The symbols move the states like this.
state | ^ + @
Vif | Feb Vom Teb
Mis | Fes Rin Zus
Ret | Baz Leb Beg
Zus | Mis Sut Vun
Kuz | Vom Feb Gek
Kis | Nef Gir Lut
Fur | Beg Vut Gel
Zif | Tam Kup Dom
Mep | Teb Tuk San
Sus | Sug Biz Dil
Lut | Kis Kof Dud
Kup | Faz Zif Nef
Poz | Vun Dud Kof
Feb | Gop Kuz Vif
Gek | Kuz Gop Zet
Vut | San Fur Tis
Fip | Dom Zet Gop
Pid | Zas Tek Neb
Teb | Vif Zim Mep
Tis | Vut Beg Leb
Leb | Tis Ret Sug
Dom | Zif Faz Fip
Tek | Rik Pid Fes
Dil | Sus Dag Rik
Gel | Fur San Tuk
Zet | Gek Fip Faz
Tam | Gir Nef Zif
Rin | Sut Mis Zas
Vom | Zim Vif Kuz
Faz | Zet Dom Kup
Nef | Kup Tam Kis
San | Mep Gel Vut
Sug | Leb Baz Sus
Kof | Poz Lut Gir
Biz | Dag Sus Baz
Baz | Biz Sug Ret
Gop | Fip Gek Feb
Tuk | Gel Mep Zim
Zas | Rin Fes Pid
Vun | Zus Zul Poz
Rik | Dil Neb Tek
Neb | Pid Rik Dag
Fes | Tek Zas Mis
Dag | Neb Dil Biz
Sut | Zul Zus Rin
Zul | Dud Vun Sut
Beg | Ret Tis Fur
Zim | Tuk Teb Vom
Gir | Kof Kis Tam
Dud | Lut Poz Zul

The rows follow the links: the fewer symbols apart two states are, the more alike their rows tend to be.

Named rows; a name shown again gets a slightly different row:
Baz
[-18   4 -10 -37 -14  11 -51 -19   3  31  22 -26 -11 -30  51 -56 -29  50  37 -53  -5 -64 -28   7 -78  20 -82  51   6  18 -23  15  36  22  35 -48  81  29   4  -8 -54   6 -40 -38 -21  -5]
Biz
[-16  11  21 -49 -35   2 -47  -2  33  25  22  -6 -12   0  55 -77 -45  44  30 -43  13 -35 -43 -15 -74  31 -78  59  -6 -20 -17  20  19  16  15 -47  64   6 -33  28 -45   1 -44 -34 -16 -12]
Rik
[   0  -15   12   67   23  -28    5  -37  -60   21  -12  -45   27    2   -9    1   47   12 -111  -13  -32   -7   -8   26    6   50   54   26  -55   29  -40  -60  -14    0  -21  -48   60   17   55   40   -1   50  -14  -53   13    2]
Zas
[  7   9  14 -43  20  -3  35  60  35  15  16  37  -2  62  33 -49 -33  30 -57  43   9  91  34 -28  10  11  55   1 -46 -67  19   4  26  -7  36  29 -61 -28 -45  60  50   8 -13  51 -14  32]
Feb
[-62 -23   4   6 -10   2 -25  90  -7  54   0 -24  74  68  34  22   7  16 -94  12 -31  11 -48  10  34  10 -14  -7 -11 -97 -18 -18   9  12  62  30 -23 -35  44  23   5  19  68   3  -6  21]
Vif
[-57 -45  11 -47 -13   0   2  99  20  47  32  23  54  35  70   1   2  42 -72   8 -39 -28 -43  11  11  10 -17  -3   2 -92 -13  -4   3  12  41  53 -31 -23  21  38  22   0  47  38 -13  13]
Leb
[ 47  57 -40 -19  51   9   4 -64 -31   1  18  -8 -67  -8   6 -76 -56  26  64  -4   5  30  58 -26 -44 -25 -19  31 -27  67  17  24  50  -5  11 -65  36  27 -23 -26 -22  22 -53 -11 -26  -2]
Sus
[ 38  49 -20  47  40 -25   4 -78 -73  34 -23 -42 -27   6 -20 -35   9  35 -25  -4 -14  42  36  -1  -4  23  25  44 -73  58 -24 -19  35  -3   2 -74  55  17  20 -10 -24  61 -46 -65 -13   4]
Lut
[-11  31 -56  35  13  32 -33   0 -40  19 -30 -36  24   4  -7  73 -15 -30  59  24 -13 -27   0  40  27 -58 -45 -45  49  11   4  15   4  11  43  45 -13  -7  49 -92 -46  -9  96   8   4   6]
Gek
[ 18 -40  80   4 -59 -48  27  -1  67 -58 -21  35  -4  -8 -46  20  20 -28 -16 -16  63  40 -29 -35   6  56  46  -1 -14 -25  -6  -9 -34 -19 -67 -30   2 -19 -48  65  39 -42 -42  -5  34 -11]
Tek
[ -28  -52   34   42    0  -38   19  -12  -38   14    2  -13   44   -4  -18   18   74   13 -117  -25  -51  -39  -25   29   11   49   44    7  -34   18  -43  -62  -36   -1  -29  -16   19   24   47   49   17   35   -6  -48   16  -10]

Each walk starts at a row. The symbols on each line, taken left to right, move it on to the next state.
Answer with the state's row; about right is enough.
start [ -3  15  29 -74 -23 -16  -5  37  46   8  27  29   3  24  34 -87 -57  50 -21 -17  36  60 -28 -50 -43  47  -1  42 -41 -85  11  15  35  13  12 -26  18 -19 -58  58  18   1 -59   3  -5   9]
@ + @ @ @	[ -46  -68   47   18  -16  -28   24   25   -6   -3   20   11   25  -34  -22   34   70    9 -105  -33  -46  -67  -31   27   16   49   31    0    5   12  -51  -48  -57   -7  -49    5   13   14   40   68   33    0    3  -12   21  -14]
@ @ +	[ 15  18 -49   4  51  21  24  42 -26  32  -2  -3  24  50   8   9  -4   0 -34  63 -38  63  52   4  59 -44  50 -48 -14 -36  30   9   9  -5  44  51 -79 -15   9  -9  46  19  44  53 -12  24]
start [-30  -9  35   8 -86 -14 -58 -10  48 -24 -35 -10   8 -31  -6  52  -6 -42  79 -30  75 -25 -73 -26  -8  14 -68  -3  57 -17  -7  28 -19  12 -22  -6  51 -22 -13 -37 -40 -34  33 -38  38  -8]
+ @ + ^	[ -5 -22  86   5 -88 -39  -2  -3  70 -56 -29  27  -5 -26 -38  10   9 -45  11 -27  84  40 -58 -34 -10  64   4   0  13 -28  -2   9 -24   0 -56 -34  28 -35 -43  46   2 -42 -36 -26  37  -5]
@ @ ^ + +	[-18 -23  61   7 -94 -33 -26  -6  53 -45 -30  -1   6 -32 -23  27 -12 -37  55 -24  99   5 -72 -31  -6  45 -38  16  31 -24 -16  17 -19  -2 -43 -26  56 -28 -29   9 -19 -57   0 -38  37  -8]
start [-59 -40   5 -83  -9  26  -3  99  40  32  57  39  24  18  62 -25 -19  40 -45   9 -41 -45 -37   9 -19   4 -21  -7  27 -64  -6   9   2   8  31  59 -42 -14 -10  38  30 -20  18  61 -26   2]
@ ^ @ + +	[ -29  -30  -10 -110   -8   42   -1   80   47   23   66   41   -7    6   66  -36  -38   36    4   -9  -22  -62   -9    9  -40  -14  -30    0   34  -32   19   22    7   -6   23   33  -50  -13  -24   25   24  -25  -11   63  -34  -10]
@ @ + +	[ 17  15 -37 -91  13  42   4   2  23 -11  49  49 -60 -21  34 -78 -58  36  76  -7   3 -16  36  -4 -66 -32 -40  14  18  25  21  45  31  -2  13  -3 -22  17 -53  -5   0 -30 -42  52 -28 -23]
start [ 20  23  -4  71  33 -27   0 -64 -73  32 -19 -45  -3  -3 -21 -18  30  21 -69  -1 -22  19  18  11  -1  42  42  39 -67  35 -42 -53   8   6   8 -74  76  22  37  21  -7  60 -27 -72   3  -1]
+ + +	[-12  13  28 -74 -28   1 -23  17  50  23  37  11   0  10  40 -89 -50  53  -4 -33  31   7 -36 -16 -76  45 -49  58 -30 -60 -10   9  32  11  15 -45  44 -13 -43  46 -16 -14 -69 -27  -6   6]
+ ^ ^ + @	[-12  10 -31 -13   9  22 -47 -28 -29  23  28 -40 -22 -46  25 -23 -25  45  47 -48 -36 -90 -21  24 -53  -3 -66  35  11  56 -32   0  13  10  23 -37  57  42  21 -37 -62  28 -24 -35 -20 -33]
start [-14  28 -63  41  48  33 -10  22 -49  23 -25 -25  25  18  -4  66 -14 -23  33  50 -26  -2  22  36  43 -81 -16 -43  27   6  18   1   7   7  45  48 -44 -10  43 -82 -20  14  97  25 -17  11]
+ @ @ + ^	[-29  -7  11  40 -50  -2 -53 -23   5  -7 -39 -30  29 -21  -5  60 -12 -33  98 -19  55 -42 -60   3  -2 -14 -74 -21  64   0  -6  22 -10  12   8   6  27 -13  17 -68 -52 -29  57 -27  13  -2]
@ ^ @	[-27  26 -18  29 -24  17 -61  -4 -16  -4 -29 -41  35  -6   1  71 -16 -39  94  -1  16 -45 -30  20  11 -41 -72 -23  55  22  -7  27 -10   5  37  24  20   1  33 -92 -50  -3  79 -16  11  -4]
start [ -2   1 -55  19  57  28  -5 -49 -83  16  20 -22 -12 -49  -3   9  23  23  -2 -12 -84 -68  56  46  -7 -25   0   6   6  95 -11 -25  -6  -2   4 -16   8  54  62 -37 -26  30   8 -11 -25 -18]
^ @ ^ @ + @	[ 43  51 -42 -73  35  21  -1 -39  -1 -12  31  23 -62  -1  38 -70 -52  40  83  -2  -3  13  54 -14 -57 -16 -37  26   3  34  35  36  34   6   8 -23   3  20 -51 -34 -14  -3 -60  26 -33 -20]
^ + ^	[ -2   4 -45   7  37  29 -13 -54 -67  27  35 -36 -15 -52  12 -19   1  40  24 -29 -58 -85  15  45 -45 -22 -43  16   8  83 -27  -9   7  20  22 -44  36  48  48 -38 -39  34   3 -28 -33 -26]
start [ 57  65 -29  22  43  -1   6 -81 -52  -1  -5 -30 -39   6  -6 -55 -35  32  25  -4  -6  38  54 -15 -22  -1   8  33 -46  59  11   0  51   7  12 -77  48  30  -7 -26 -34  45 -59 -42 -19  -2]
^ ^ ^ ^	[ -13   -3  -25 -115   -1   47    0   42   36   -7   63   40  -37  -17   54  -56  -45   47   42   -1  -11  -36   10   -4  -50  -25  -37    5   36  -16   27   37   19   -9   27   24  -31    7  -29   16   13  -20  -40   68  -38  -14]
+ @ @	[ 20 -22  11  40  52 -16  69 -35 -23 -31   9  18 -24 -21 -56  14  50 -15 -82  29 -53   9  64  13  25   7 106 -20 -37  53   3 -44 -31 -15 -47  27 -41  21   9  31  64  13 -29  22  -3 -12]
